Below are the code and all the weights of a small trained network. Each question names an input and a class and asks about switching units off, where a switched-off unit gives its printed mean instead of its output.

import numpy as np


def w(rows, s, z=0):
    codes = np.array(rows[::2]) - 128.0
    scale = np.full(codes.shape[1], s)
    scale[-1] = z or s
    return codes * scale


def f(y):
    return np.maximum(y, 0)


def log_softmax(a):
    a = a - a.max(-1, keepdims=True)
    return a - np.log(np.exp(a).sum(-1, keepdims=True))


def net(x, mask):
    res = np.array(x, float).reshape(1, 6) / 4 @ E
    y = f(res @ A[0][:, :-1].T + A[0][:, -1])
    res = res + np.where(mask, y, B[0][:, -1]) @ B[0][:, :-1]
    return log_softmax(res[-1] @ U[:, :-1].T + U[:, -1])


A, B = {}, {}
E = w([
[127,128,129,128,128,127,128,129,127,128,130],'x0',
[130,128,127,127,128,129,127,128,128,129,128],'x1',
[116,116,153,32,246,154,145,125,151,114,115],'x2',
[116,252,149,90,99,127,153,158,116,106,160],'x3',
[126,137,120,139,147,171,123,101,25,132,71],'x4',
[127,128,129,128,129,128,129,128,128,128,127],'x5',
],0.014)
A[0] = w([
[118,11,138,157,125,111,132,134,226,123,138,209],'neuron 1',
[129,117,121,222,2,108,121,132,142,137,136,254],'neuron 2',
[111,211,147,111,156,144,140,128,18,123,93,34],'neuron 3',
[109,195,144,106,102,107,145,155,222,120,170,123],'neuron 4',
[119,135,132,210,36,131,128,135,20,121,117,141],'neuron 5',
[117,19,132,171,163,145,132,116,25,128,86,123],'neuron 6',
],0.021,0.0093)
B[0] = w([
[127,82,123,164,188,88,142,152,118,172,224,224],'neuron 1',
[125,64,142,171,2,157,124,144,102,72,132,254],'neuron 2',
[122,73,112,144,144,162,134,173,60,92,210,179],'neuron 3',
[128,182,151,63,86,134,126,121,164,96,85,204],'neuron 4',
[133,243,99,159,178,84,133,110,123,216,149,220],'neuron 5',
[130,100,132,118,88,150,115,81,147,106,23,208],'neuron 6',
],0.025,0.039)
U = w([
[104,51,124,198,88,158,145,177,51,95,192,207],'0',
[109,186,169,127,9,139,123,143,144,68,104,5],'1',
[134,135,99,202,76,145,88,45,103,180,28,134],'2',
[108,212,94,165,119,141,149,164,58,165,185,57],'3',
[110,70,158,103,254,92,156,145,181,174,168,170],'4',
[97,173,191,5,184,147,146,150,205,64,103,102],'5',
[112,66,120,69,233,227,101,62,114,85,4,115],'6',
],0.0066,0.0034)

Each question gives the input, the list of numbers given to net, and the class t.
The units are the neurons (one row each of A and B). Each row of codes is followed by its name. A weight is (code - 128) times the scale printed after its matrix; where a second scale follows, it is the last column's (A, B and U).
mask holds one flag per neuron, in row order. A switched-off neuron (its flag False) gives its mean, the last column of its row in B, instead of its output. The means were averaged over made-up inputs and are rounded, as every weight is.
A unit's drop is (log p(t) with every unit on - log p(t) with that unit switched off) / (log p(t) with every unit on - log p(t) with every unit switched off).
The circuit of an input: a set's keep is (log p(t) with only the set's units on - log p(t) with every unit switched off) / (log p(t) with every unit on - log p(t) with every unit switched off). Starting from all 6 units, units are removed one at a time, each time the one whose removal leaves the highest keep (on an exact tie, the one counted first), for as long as the keep stays at least 0.8.
units of the circuit, in order: the units of the circuit, biggest drop first
k most important neurons: the k neurons with the biggest drops, biggest first
drop of u: that unit's drop, to one decimal
input [-3,3,1,3,-8,-4], class 5: units of the circuit, in order => [neuron 2; neuron 4]
input [-7,-6,3,6,-6,-1], class 5: most important neuron => [neuron 2]
input [0,1,2,0,0,1], class 4: 2 most important neurons => [neuron 2; neuron 6]
input [6,1,-8,1,-1,-7], class 1: 3 most important neurons => [neuron 2; neuron 1; neuron 3]
input [4,0,-3,1,2,-6], class 3: 3 most important neurons => [neuron 5; neuron 6; neuron 4]
input [3,-5,6,2,-1,8], class 5: units of the circuit, in order => [neuron 2; neuron 1]
input [-3,-7,5,-3,-7,-1], class 4: 2 most important neurons => [neuron 2; neuron 1]
input [6,-2,8,8,0,8], class 5: 3 most important neurons => [neuron 2; neuron 4; neuron 1]
input [-7,-3,7,-8,0,6], class 4: 3 most important neurons => [neuron 1; neuron 2; neuron 4]
input [5,-5,-7,-2,6,2], class 2: 2 most important neurons => [neuron 6; neuron 5]
input [5,-6,-1,8,1,0], class 3: 3 most important neurons => [neuron 2; neuron 6; neuron 3]
input [4,-5,-8,-1,2,-8], class 2: 2 most important neurons => [neuron 5; neuron 2]
input [0,-1,2,-4,0,-6], class 4: drop of neuron 2 => 1.2
input [2,-5,-4,-1,2,-7], class 2: drop of neuron 5 => 0.1
input [6,-3,-5,-8,3,-7], class 2: units of the circuit, in order => [neuron 6]
input [0,2,-3,3,-1,0], class 1: drop of neuron 1 => 0.3
